Each row is followed by the grade that its hidden value falls in (each part has its own value, ranges and names)
[-256 -130  636  177  431 -143    1  342 -177 -375  -68 -175  338  -53
 -213 -204 -385  170  229  324 -298  335  -14  557 -265  267  128  205
   37   17 -362 -179  -71  137  -90  -68  318  -57 -432 -340  235  139
   -3 -132] : U
[ 357   41   35  235 -210 -147  203 -192  -26  200 -240  -41 -247   62
   52 -333  106  -83 -360 -246 -116  -54 -258 -122  235 -195 -263  120
 -429  438  432  372   48 -233   41  -26  140   28  499  394  -46 -129
  224 -334] : Z
[-230 -229  -10  -72  404 -425  340  174 -197 -113  104 -312  236 -235
 -344 -191  -94  -65   82  224 -305  169  221  161 -486  -21  135  303
  -38  -29 -368 -165 -224  -44  -28 -301  111 -453 -542  -26  131 -138
 -212  -32] : S
[  26 -181  584  151  196 -188 -230  124  113 -118 -281 -288   62  392
  -38  -95   57   99  -85  -19 -474  300 -350  367    5   70  -57  266
 -147  191  209  213  -40  157  305  -54  403 -182  215  115  179  150
  196 -348] : S
[ 368  -65 -397  169  193 -221   54   27 -246  418  -14  -90  117 -555
 -132 -220 -200 -535   27  202  -24   -5  235 -158 -513 -270  -26   23
  -63  -99  -14 -295   93 -368 -180 -239 -129 -257 -187  338   39 -134
  -89 -330] : S
[  67  262  555  237 -140  421 -649  155 -255 -225    7   74 -143 -212
  198  198 -519  157 -182  833   66   79 -143  466  122  250  332 -260
   30 -149 -292  -27  478  -85 -211   99  -23  343 -154  -57   22  395
  111 -205] : S
[-612  178  719  113  126 -393 -544  717 -116 -470   -9  243  192 -275
  244  -42 -140 -128   97  720  -62   77 -552  433  130 -177  -71 -159
 -269  131 -114  -37   27 -126 -232 -118  -78  103 -169   84 -125  233
   75 -116] : L
[  11  237 -131  -70  106 -124 -386  458 -406  -35  337  258  165 -441
  186  176 -157 -151   50  372  227   16  170  -62 -528 -171   39 -204
   32 -245 -441 -372   70 -254 -440  -76 -413   42 -503  -56   68  170
 -213  212] : U
[ 327  168 -112 -211 -125  281 -306  124 -133   69  378  265 -269   40
  222  451  -65  150 -195  366  195   17  406  -74 -437  330  229   99
  301 -210 -596 -180  173  -50   58  108 -232  109 -297  -95 -168   94
 -495  485] : V
[ 547  146   18  411 -339  231  323 -187  -18  116 -308 -110   21  119
  -88  -30  118  435 -265 -426 -115  -58   13 -171   67  329 -204   21
  -54  297 -190  446   20  321 -110   92  313  315  368 -305   63   22
  244 -103] : G
[ 397  110  208  256  -44  146    7  -30 -268  -30 -128  -50 -193   59
  192 -292 -118  122 -238 -180  -89   74 -232  113  252 -247 -256   71
 -292  172  350  323  189 -294   50  185   66  121  358   26  142   58
  485 -351] : X
[ 518  390 -132  341 -540  206 -413  188  -47  194  -31  248 -152 -247
  363  293  -68 -247 -460  220   49 -255 -336 -304   24   17   76 -429
  -73  -14  -58  179  248  -56 -183 -130 -279  380   11   70   25  405
  -47  -93] : L
[-236 -161  -51 -276  133 -452  656  133   -5  -30 -135 -139   11    6
 -335 -283  499  392 -156 -485 -107   80   63   27  -46 -280 -503  366
 -167  351  -47  385 -256  -33  282   87  179  -75  349  135 -446 -491
   18  135] : W
[ 139  225  304  189 -194 -336 -796  116   37   58  -50   50  229  166
  232  230   86 -207 -280  238 -292  -72 -597 -104 -174  -36  177 -282
 -455   -1  360   66   21   60 -148 -430   41 -375   26  105  352  604
  117 -249] : S
[ 335 -131 -157   -8  311 -278  310 -174 -188   53  218 -330   93  264
 -333    7  -48  159 -134 -190 -260   56  387  -95 -662  247  213  326
 -123 -125 -294 -222 -343   48 -200 -194  281 -549 -409 -143  288   31
 -172   84] : G
[ -40   67  440  392   52 -142 -230  350   50 -492    5  -26  176  460
  277  334  215  307   32  -48 -256  -58 -251  -26    3  436 -134  338
  -65  182 -563  199 -267  752  -45   81  299 -142  -85 -421  149  265
   21   54] : U
[ 282   69   27  283 -367 -115  407  -98  198   88 -286 -308  -43   53
 -293  -43  -42   41 -566 -243 -399 -144 -336  -72   76  203  103 -106
 -206  247  133  434 -188  144  -39 -277  255   74  110  -17   -2  190
   56 -226] : E
[-230 -210  411   85  318 -245   90   97  -40 -128 -147 -333  153  -34
 -219 -229 -247  -19  268  176 -244  357  182  419 -218  153  -52  380
   17  294 -188  -92 -127   30 -194  -20  224 -159  -24  140   47 -195
   45 -238] : U
[ 411   69 -319  320 -180 -301  141   91  188  341 -229  -20  464  -92
 -108  105  271 -164  -43 -470 -230 -184  -66 -503 -457  151 -247   21
  -31  150  -80  133 -245  429  -53 -285  114 -221  132 -258   35  107
  -72  -63] : E
[ 426   47 -144   52  -75 -342 -264   66   28  343 -127 -233   59   85
  -31   13  115 -351 -388 -248 -343   55 -340 -169 -321 -340  -22 -198
 -283  -15  530   93 -122 -268  -86 -352  -42 -253  136  367  269  288
  166 -318] : X
[ 296   11 -217  -51  -74 -311 -152    4  230  237  153 -229  292  213
 -101  395  -11 -247 -110 -137 -407  -21  105 -291 -753  326  266  127
   64 -105  -53 -123 -363  245  -69 -434  -21 -642 -268 -211  222  339
 -291  123] : D
[-279  259  175  517   91 -333 -422  441 -378 -293 -126   70  590 -531
   88   94  106   78  234  365  121 -182 -209  -74 -109  -93 -253 -269
 -288   38 -606  -56   28  411 -743 -106   39  -15 -164 -166  106  173
  287 -282] : D
[ -56  -75  223  304  208 -426  151  157    4 -209 -110 -221  417   87
 -179  -71   75   81   -8  -68 -443  -75 -256   -3 -213  148  -32  229
 -267   63 -127  123 -290  398   53 -277  386 -516 -176 -358  181  186
   97 -206] : S
[-166   43  677  308   32 -143 -366   13 -365 -172 -276   67   20 -125
  213 -486  -13   98   -6  365  -65  240 -432  341  376 -265 -151   -8
 -574  451  250  229  380 -209 -121  -45  193  123  252  353  340   18
  391 -499] : L
[ -56  213  632  315  -93  156 -492  311  -88 -446   -9  -12   44  198
  229  303 -222  287  -70  370 -114  106 -223  307   64  436  149  -44
   16   86 -474   78   38  367 -332   80  128  253 -172 -277  195  414
   77  -22] : E
[ 352   24  294  273  342 -211 -332   42 -212  200 -203  127   93 -156
 -142 -306 -198  -93 -179  180   30  -93 -307  220 -136 -275 -149  -95
 -443 -197  456 -207  266 -324   77   49  348 -192  281  271 -219  150
  273 -546] : W
[ 637  379 -260  345 -546  -56    2  209  159  247 -133  204   50   61
  227  212  239 -120 -440 -455 -112 -299 -379 -552  -80   41 -240 -301
 -139  169  112  359 -180  107 -180 -174  -99  259  261 -203    8  326
   73   65] : V
[ 327   65 -198  -21  -32  300 -325    5 -240  323   45   96   61 -394
   26  227 -115   58  121  274  268  144  563  -27 -519  168   12   17
  357 -122 -552 -236  388   21 -121  143 -194  179  -60   47 -102  -94
 -247   76] : U
[ 331  335  185  420 -243 -266 -460  498  231  175 -280  440  118 -107
  357   39   93 -429 -180  -30   -3 -297 -712 -203  114 -226 -469 -275
 -287  155  467  159   -3  -89  -25  -32  -34  177  570  120 -401  286
  235 -276] : W
[  23   96  393  490   15   45   31  -58 -229 -545    6 -446 -161  372
  168   95 -191  345  -30  -79 -139   24   20  162  287  306 -118  351
 -223  370 -426  252 -241  380 -682  289  227  -34  101  -75  261   45
  474 -294] : L
[ 130 -159  440  -73  209  -77   74  -88   26 -164    3 -201 -290  559
  -89  -77  -16  337 -302 -124 -273  161  -82  332   17  153    6  462
 -185  116  145  168  -76   -8  388  173  392 -232  191   96  -96    6
   31  -72] : Z
[  14  187  557  309  -76  214 -594  453  -49 -246 -160  113  -96  -27
  366  192 -164   59   22  370   51  141 -255  344  212  101 -189  -57
  106  140 -259  107  234  105 -165  300  -32  497  231   82 -143  180
  202 -195] : L
[  71  388   56  368 -479    8   36  236   22 -117 -231   48 -189 -384
   74   81  -27   34 -563  197   25 -466 -588  -36  546 -207 -230 -389
 -311  108  102  547  106  -74 -156   47  -55  338  427   80 -574  160
  408 -329] : X
[ 115   46  470   37  290  365 -534   20 -351 -307  281  -91 -230   98
  109  249 -535  292  -50  726   47  146  249  526 -168  319  365  203
  105 -361 -433 -272  322  -63  -41  278  104 -143 -300 -109   -4  240
   20  -89] : X
[ 277  -37  111 -196 -324  123   42 -115  304  207 -109 -148  -82  355
  -95  221  119  259 -329 -278 -340  193   30   26 -229  375  118  187
  190  186   46  351   -9  202  460  -81  105    7  210 -136  -25  126
 -228  192] : U
[ 268  -35  291   86  276  -62 -412  -49 -426   35  121   60 -360  153
  360 -304 -155 -196   66  309  106  346  143  192  -76 -230  -93  297
 -305  250  116 -232  213 -558 -284  139  -34  -32   87  642  318 -161
  111 -242] : V
[-125 -309  553   -4  486   60    4 -104 -294 -335   56 -184   -2  301
  -49 -163  -22  556  207  228 -184  370  313  457 -135  313   51  710
   -9  101 -472   -3  173  276  413  225  448 -330 -153 -174  195 -176
  -58  -41] : D
[-221  200  610  267  144 -129 -376  277 -419 -611   12 -229  -14  138
  124   -4 -115  385 -240  249 -127   62 -453  403  293 -171  -19 -142
 -463   20 -103  192  -20   -7 -501   90  160   34  -81   -9  285  347
  559 -326] : X
[ 247 -140 -183   59  179 -466  -67  129   72  523 -224  -94  333 -391
 -285 -214  -22 -557  -36   51 -270   57 -101  -78 -578 -277  -44  -62
 -120  -67  350 -196   -1 -261  139 -426   47 -365    1  340  -34   20
 -120 -365] : D
[ -22  -25  343 -256  296   55 -408  391  -75  -80  134  187  108   74
  218   98  -52  147  277  169  -14  325  165  324 -351   -9 -209  334
  261 -110 -107 -112  143 -107  402  246  -88 -124   89 -238 -186    0
  -28  187] : X
[  46   20  306  -24  362   77 -325  479 -426 -101   24  209   57 -264
  104 -154 -122  161   78  217  157  293   24  375 -223 -274 -198  -29
   67 -174 -217 -199  320 -289   77  258  -65  339 -136   13  -13   25
   35  -39] : U
[ 586  195  125  388  -55 -280 -358  323  153  309 -201  174  157   65
  187  -86 -146 -565 -153 -153 -227  -50 -502 -151 -251 -136 -192 -222
 -244   56  580  -84 -140 -270 -174 -226   33   -8  246  108   94  386
  183 -323] : V
[ 126  438  158  541 -552 -192  -18  283   26 -247  -59  191 -170  -28
  455    1  -36 -283 -407   75 -108 -357 -679 -293  478  -28 -154 -219
 -481  479  106  440 -198  -27 -503 -192 -148  255  130   31   52  288
  226 -150] : Z
[ 251 -194  325 -135  141  217 -406 -177  -65   83  -30 -109 -299  381
  139   96  128  287 -101  189 -121  326  173  280  -93  132   22  464
   73   45  -54  115  356   33  573  227  213 -167  280  279   -7  -85
  -55  -96] : X
[ 194   27 -256  -39  118 -198  194   47 -397   57  170   61  397 -132
 -141  -61  237  297  -54 -235  -65   56  248 -294 -629   30   37   61
 -112  -82 -441  -72  -56  153  -54 -264   37 -240 -507 -433  446   79
 -249  284] : Z
[ 122  181   44  188 -234 -587 -181  193  183  157 -210   17  107   -1
  -24   -8  243 -287 -529 -155 -280 -309 -761 -227   26 -330 -139 -302
 -594  129  591  279 -189  -91  -33 -376   85 -233  299  317 -137  335
  160 -327] : U
[ -11  190   58  165 -150  179  422  311 -171 -281  -23   77  -47 -256
   32  -22  -67  380  -78 -101  123  -67   96   65  152  107 -321   95
  135  205 -532  307  -17  121 -136  305  -64  472   58 -381 -333 -153
   92  160] : E
[  49  262  346  433 -178  130 -571  219 -104  -90 -124  242  -77 -291
  380  143 -195 -118   57  578  227 -127 -160  104  223  100 -175  -63
  -88  189 -259   28  327   78 -323  207  -65  273  291  201 -291   67
  159 -295] : U
[  33   21  267    8 -103  136  -78 -106 -331 -286  140 -174 -307  279
  160   60   68  431 -300  140 -105  227   74  134   74  180  206  200
 -152  236 -422  237  113   83 -112   33   56  116 -233   97  428   58
  -71   89] : U
[-412  106  236  120  147 -573  -21  462  -40 -213   75  156  245 -342
   26 -117 -120 -315  208  516  -44  -69 -112   75 -191  -33 -109   75
 -227  219 -251 -177 -267 -130 -435 -258  -50 -215 -215   59 -229  -73
 -102   12] : V
[ 751   41  -82  154 -175 -132 -129  -71  183  466 -137    9 -258  186
  -46  -28  -61 -394 -708 -123 -308 -158 -466 -164 -178  -99  163 -157
 -296 -106  656   79   47 -327  362 -282  148 -120  157  378  -27  362
 -114 -303] : Z
[-275  260  -91   91 -180 -245  -42  356 -218 -109   96  160  127 -700
  -46  101  -77 -103 -209  600  124 -284 -127  -64 -101 -113   97 -333
 -170  -51 -457   -6   75  -84 -366 -256 -238   86 -368   39 -282   85
 -180   28] : L
[ -67  273  257  357   60  165 -235  428 -365 -435  235  264 -187 -366
  512   28 -417 -128  183  680  254 -130   20  165  227  -15 -181  156
  -18   55 -492  -66  165 -171 -365  307 -264  164 -124 -115 -236  -29
  178  -86] : X
[  49  153  -40   17  -60  -24  555  215 -142 -493  304 -119 -165  360
   53  216  130  562 -246 -398  -81 -111  180 -128  -34  283 -155  352
   17  149 -655  306 -471  287 -223  217   33   42 -206 -532  -63  -31
  -18  464] : V

Next part:
[ -75 -238   61  -62  -51  271  314 -181 -244   -6  -80   67   99  -38
  -50  -14 -254   89 -160  -15  -30  167  151 -319 -238   59  177 -117
  208 -221 -113   29 -120  138  -26 -173 -274  190  -84 -309   14 -424
  -47   61] : [85]
[ -25  -83   78   28   54  195   44   55   18   52  160  -85   42  112
   43  -29  -29   23  -12   32   55   12  175   83  -24   53   42  -13
   17 -151  -32   37   30   70  -45   -7   24   90   62  -10  115  -49
  -57  -58] : [75]
[  -7  -28    2  102   75  116   18   11 -107   -7    9   19   27   61
   25   -1  -68   48  -96   45   18   68   58  -47    1  -26  106   10
  -45 -102   59   38  -52  -41 -107  -89   -1  101   94  -12   90  -21
 -110  -56] : [79]
[  36  -19  -57   20   11   73  -20 -126   72  -51   11  -15   54  -44
   17  -77  -36  -90  -67   12  117  -32   54    7   58   29  -52  -63
 -109   47   32  -32  -52 -170   93 -130  -69   36 -152   52  104   36
  -98   24] : [75]
[ 255  182 -323  257  437 -146  -83   25  148  -12  112   64  -87  192
   16  -21  139 -195  124  113  340 -165  -22  345   99 -228 -344  -54
 -541  222  386   38  -40 -485  -81 -221  211  231   76  388  157  630
 -324 -214] : [85]
[ -65  -20 -145  440   22  118 -320  241   65 -217  125  -42 -140  -31
  204 -105  -36   -5 -325  266   55  -51  -62   18  255 -116  147  307
 -430  139  317  189  -95 -206  -96 -300  247 -103   38  459   57  464
  -17 -397] : [90]
[  -8  174 -102  151  110  -26 -261   63  286  -10  189  -43   27  -25
  144   71  220  -20   -8  150  147   -2 -138  139  274  -53  -54  154
 -272  104  314  -88  -11 -250    5   66  216 -114   49  209  164  388
 -147 -113] : [75]
[-173  -51  104  -67 -225   73  102  109  -30  -37 -129  -89   59   46
   71 -216 -193  -32 -100  -18  -33   -4  127  -83   85  170 -119  -50
   60 -277 -105   63  -55 -239   54 -192 -139   18   -6   58   93 -253
  -39  -31] : [89]
[-351  152  236  -77 -234  231  -66  197   -7    2 -142 -337  124  153
  172 -165  -17  278 -177  -62 -194  165  133 -130  102  116  158   59
  132 -502 -273  108   93 -122 -104  154   68 -356  121 -121  177 -229
   25   94] : [84]
[  14 -378  -71  455  186  108  -24  161  -43 -113  319  202 -134 -118
   36  100  -53  -43 -311  389   74   37  -99 -111   58 -238  263  380
 -176  310  484  154 -244   52 -103 -386    7  259  -30  295 -136  296
   42 -497] : [75]
[  34   29   39  -52  -68  199  104  -29  -76   24  197   32   -9 -143
   45   32 -122  -76   80  -20   40  -21  122    7  104  178  -12    0
   94 -119   21  -39  -46  104    3  -27   26  115   22  -72   82 -154
 -189   98] : [76]
[  46   -1   34   77   41   98    7  -28  -59  -67   18  184   34  -45
   56  109  -33  -50  -92  143  -87  130  -48  -54  177   47  114   62
  -37   33  123  -95 -172   66   11 -102  -57   15   68   38   74  -65
 -107 -122] : [85]
[-79 -39  -8  36 -20 126  47  -8 -46 -25  37 -23  62   0  64  26 -62   0
 -47  28  13  61 -10   0   9 -27  35  89 -66 -64 171  58 -16 -18   6 -83
  12  75 -16 -14  70  -7 -85 -69] : [80]
[ -89  272 -129 -330  -31  147    2  -75  250  -28 -179 -246  370   78
   53 -236 -186   65   97 -187  255 -167  217  211 -135   30 -280 -292
 -190 -179 -130  -47  271 -173  311  103  -23 -103 -146  -81  212  -47
  -65  159] : [76]
[  -4   47  -45   87   95  118   80   10 -102  -38  -79   83   19   10
   22  -60  -99   44  -88   71   16   42   76 -172  -15   -7   83  -91
  -38 -130  -20   32  -56 -121 -121 -117  -31   61   47  -50  114  -59
 -149  -63] : [89]
[ -87 -245  -54  202   27  258   -7  -93    6   22  236  -12   42   10
  115  120  -45  113  -97  170  144  158  -43  -77 -156   24  193   88
  -73 -118  272   54   11  244 -129  -41  130  192  129 -101  147   28
  -59 -145] : [79]
[-119 -165   43  195  -75   52  -83   40   88   90  155 -186  -75  -96
  106 -112   74   32  -97   -2  172    1    3 -136  -10  -74  152  230
   62  -91  139  105  -53 -362  -77  -58   89   88 -131    6   54  180
  -44   88] : [84]
[  92  323  -67 -207  217  164  192  -57   86  -94 -118  375  293  -27
   96  232  -57    0  112  198 -103  175  -45  -14  116   81  -37 -182
  -95   -1   76 -315 -100  256  197   86 -102 -120  141 -127  151 -204
 -180 -206] : [89]
[  47  195  205 -165  -86 -146 -174   50   66   58 -189  214  292 -298
   65   37   -7  -32   50  -85  -79    6 -104 -119  249   18  330  132
  290   83  -10 -338  -76 -175  270  246 -170  -53  -41 -147   42 -219
   -6  203] : [80]
[-259 -253  355 -291 -293  248  361  -17 -180   84  -12  -21  167 -136
  -71   -8 -276  130 -155  -57 -189  211  154 -322  -55  151  151   64
  546 -336 -188  -33 -165  201  121  -28 -406   50 -106 -367  -92 -690
   87  207] : [89]
[-40 -16  29  36  37 102 -26   1  43   0 105 -44  43 -14 -14 -10  13  -5
 -46  53  34 -14  46  27  72 -31  32  29 -20  -3  66  38  37 -21 -20  -9
   4  27 -65   2  94  25 -68 -25] : [90]
[ 149  328 -318 -225  296  162  -82 -371  309   -6 -206  -38  262    8
 -100  -97  -55   39  127 -149  344 -153  134  177 -224 -244 -155 -371
 -354  108   -4 -150  228 -108  292  180   -1 -107 -349 -201  290  299
 -167  272] : [89]
[ -40 -498  198   88 -255  260  -42   39  -22   44  156 -293 -177  299
    5 -268 -120 -260  -36 -146   -4 -188  402  356  -35  190  -50  -14
  -26 -188 -176  234  111  105   47 -240  -41  255 -173  212  192  -57
   73 -114] : [79]
[ -35   24  -32   83   93  109  -71  114 -164   33  139   -5 -203  141
 -247   -4 -209   55 -161   51    0  -55  132  148  215 -116 -191   10
 -184 -129  206  134  -45   61 -235 -139   10  103  181  157  106  147
 -195   16] : [92]
[  76 -354   83  329  -70  147   77   75 -329  -50   59  102 -319   78
   -2 -158 -146 -209 -179   61 -104  -47  233 -151   85  179  154  -25
   33 -139 -120  180 -187  -87 -278 -430  -89  314   30  173   88 -132
 -133 -216] : [84]
[  11   75  -29   70  101  112  119    1 -139  -17  -42   76    9    3
   11  -44  -78   34  -40   49   10   39   89 -175   -6   33   65 -120
   13 -160  -56   36  -40 -117 -170  -92  -17   89   75  -87  117 -108
 -193  -21] : [75]
[ -25  122  140  -86   -2  203  256   86  -66   36  -19   53  -41  -50
   25  -69 -158  -71  185   19  -91    7   98   53   37  -42  -48   63
  145 -166   -5  125  -20   65   47  -19   63    5  -73  -98   97  -68
 -130   95] : [89]
[-132   72   34  -10  -74   70   14   51    4  -54   59  -49  171 -143
  102    0  -44   84 -112   68   28   69  -43 -141  111   52   74   99
   54  -65   81   -8  -34 -126   14  -25  -19  -39   18  -35    3 -131
  -61  -10] : [76]
[   9 -187   50  -45 -102  125 -149 -128  206   39  254 -121   53  -26
   44   79   65 -160   -2  -58  103  -29   33  295  133   27  -33  178
 -103  138  226 -105  -27   75  272    7  -27   52 -212  102   81  135
    5   30] : [80]
[  81   69  188  -67   32   43  203  -13 -134  104  102  106  -70  -26
  -24   88  126 -144  147  -38 -151   68  104  -69  211  173    8  -52
  273 -143 -143  -98 -127  -82 -125   36  -93   90   25 -133   91 -257
 -251  110] : [75]
[-189  170   13 -314   10  231   96   78  272   97 -165 -221  341  225
   98 -154 -116  168  170 -124  133  -46  231  193 -251  -42 -134 -187
  -44 -364 -111  -18  295    8  231  247   26  -89  -28 -205  255  -79
    6   35] : [92]
[ 249  -97 -213  132  223  126 -179 -314   97  -20  100   55  -46  -10
  -97   34   54 -208   39  -50  213 -159   69  242  -59 -184   50  -75
 -335  321  205  -27   78   43  104  -61   42  184 -321   49  193  389
 -143   11] : [80]
[ -48  248 -111 -138  174  156  -84   60  -13   43  107 -141   74  170
 -220  -33 -247  212 -106  -41  167  -82  208  242   88 -114 -289 -157
 -243 -183   97   26  106   68  -88   52   23  -20  215   43  132  106
 -180  158] : [90]
[ -44  -50   45   27  -16  141   47    3  -28   11   26    0   22    7
   34  -15  -86    2  -42   31   10   50   54   -8   24   -7   49   55
    5 -105   78   28  -51   -7    7  -67  -14   64   -6  -25   92  -33
  -76   -9] : [85]
[ -41  -31  -38   76   57   61  -50  -67   65   44   85  -12   26 -113
    5   52   43   52  -87   31  113   55  -57  -95   23 -153  117  150
  -24   36  224  -24  -75 -161    3   -1   -2   43 -118  -64   45  150
  -88   70] : [85]
[-126  -23  126    0 -106  125   80  106  -94   10   -3  -25   54    7
   69  -41 -163   55  -62   39  -47   94   34  -41   64   47   43  108
   92 -215   63   63  -68  -10  -19  -74  -10   47  117  -22   60 -155
  -54    6] : [79]
[  71 -525   81  181  -37  164 -465 -185  437   41  691 -247  -96   14
  -95  151  313 -296  -85   95  168 -182   34  611  251  -55   19  313
 -247  517  381   -4  134  386  244   36   75  100 -419  341  111  478
  159 -156] : [76]
[-146   63   22  -52   85   27  105  -89   -1  -14  -50   23  246 -109
   -4  150   59  166 -118   86  -26  219 -191 -201  -16 -208  144  148
   69   42  222  -23  -60  -89   33   54 -111  -52  -93 -210  -35  -71
  -37   29] : [94]
[ -23  -68  -30  128   -9   98  -88   52   -6  -42   40  -39    5  111
   84  -44  -46  -59  -68   41   39  -20   56  113   70   31    7   33
 -186  -61  126   58   11  -61  -31 -130   60   98   63  148  147   82
  -84 -172] : [94]
[ -55  -81  -14   56    9   93  -26  -58   49    5   48    9   64  -21
   28   23  -16   36 -116   69   71   75   -6  -81   27  -10   68   34
  -42  -44  132  -45  -68  -68    6  -55  -55   54  -23  -27   93    1
  -68  -34] : [92]
[-33 -41  35  44  38 135  11  16   8   6 148 -28  44 -22  12  12 -16  14
 -55  63  43  13  65   0  52   7  59  41   7 -37  65  24  -1  21 -37 -25
   4  62  -8 -10  70 -20 -75 -40] : [90]
[-172  135 -158  229  254 -117   30  -13 -196 -148 -339  -30  206  154
  -19  -40  143  244 -303  127  -49  174 -174 -395 -114 -281  188 -100
 -186  -35   61  207   74 -495 -365 -137  -65  -17   35  -95   59   12
 -122 -236] : [80]
[-141  -29   76  -63  -61  146  133  144    8   35   57   44   51  -41
   44   14  -83   32  -25   55  -52   33   89 -115   62   54   33   53
  112 -196   52  -26  -43    3    4  -15  -85   47   17  -71   57 -176
  -70 -113] : [75]
[ -47 -137   45  203 -124   51 -121  -11 -101  -88  139   50  -73 -209
  -25  -27  -98  -68 -188  141  -12  -13  -81 -120  218   46  135  151
   15   91  173  102  -67   -2  -97 -181    0   92  -51   99   38  -19
  -61  -34] : [76]
[-171   93  -57   71   29  289  220 -150   32  -47   55 -130  -13  -29
  176   71  119   97    5  117  -15  249 -101 -170  -75  -72   14  103
  -67 -169  147  165  -32  -62 -101  -30  187 -167 -142 -188  130  101
 -174   17] : [84]
[-158  -91   57  105  -10   39   15   82   71   58   56 -178  -74   10
   -1 -103  148   -3  -65  -10   16  -34   45  -89   23 -160   55  150
   38  -66   64  169   31 -348  -96  -44    6   14 -242   -4   58  145
  -50  -21] : [89]
[ 245  -18 -226   96  184  113 -227 -342  197   -8   -1    8   -2  -38
  -31  -45   98 -213  109 -115  255 -200   76  224  -99 -173   75 -119
 -324  286  120  -57  147  -78  171   22   86  111 -404   -5  264  422
 -138   89] : [94]
[ -32  -33  135   27  -37  158   59   57  -25   56   67  -28  -46  -53
   14  -93 -109  -31   41   11    2  -17   98   19   36  -21   70   92
  125 -119    5   98   -9    6   -3  -19   47   57  -61  -45   99  -14
  -64  102] : [89]
[-106   76   16 -102  -59  251  -40   -2  119   37  -24 -142   85   57
   49 -120 -122   80   20  -62   70  -36  177   71  -43   34   -8  -86
  -45 -247  -69   12  137   51   72  105   63  -86  -46 -104  230  -11
  -59  100] : [89]
[-136   89  -30  -88    7  129   31  -22  115   33  -71   -2  150  -50
    5   -4  -98  107   24   35   71   38  -32  -35  -58 -124    2   16
  -23 -118  172    2   85    9   85   95   17  -24  -67 -160  149   21
  -65   51] : [85]
[   2 -191   50  -31   50  244  256 -135 -314    1  -50   90   79   18
 -100   21 -239   82 -158  -44  -45  123  189 -225 -200    4  205 -114
  155 -163 -105   28 -103  166  -85 -154 -252  231  -13 -255   -2 -361
  -76   38] : [94]
[ -32   59   24  -30   76   99   51  131 -126   24   83   22  -17   79
  -71   74  -91    7  -41  -15  -65    2   96  113  143  -86  -56   91
  -70  -82  162   29  -55   15  -56  -55  -38   81   89   55   25   11
 -145  -64] : [80]
[ -27  122   88  -53    9  120  102   61  -58   19  -32   57   28  -59
   25    9 -104   -5   55    7  -67   49   22   17   94  -74   35  114
   69  -91   88   22  -64   -9   47    3   15   -9  -11  -63   62  -29
 -113   76] : [79]
[ -60   13  -43  -67  -54  170  129  -64   66  -16  -42    6   73  -42
   90  -54 -139  -25   17   15   82   39   49  -31  -33   31  -83  -20
  -53 -133   90  -16  -58  -73  135  -95  -29   24  -92  -56  119  -39
 -106   15] : [92]
[ -44  239   56 -158   44  122  215  122   16   25  -70  127   31 -122
   23   17  -50  -39  146    0 -112   -6   63  -60  117  -81  -26   57
  110 -103   33  -37  -52  -84   94   56  -36  -74 -123 -121   56  -60
 -160   20] : [75]
[ -24  -76   12   85   89  166   10   21   16   34  119   17    8   45
   27   38   14   41  -65   80   32   49   89  -47    2   -4  116    8
  -17  -94   57  -12  -23   34  -86  -12    1   74   33  -40  117    5
  -88 -104] : [89]
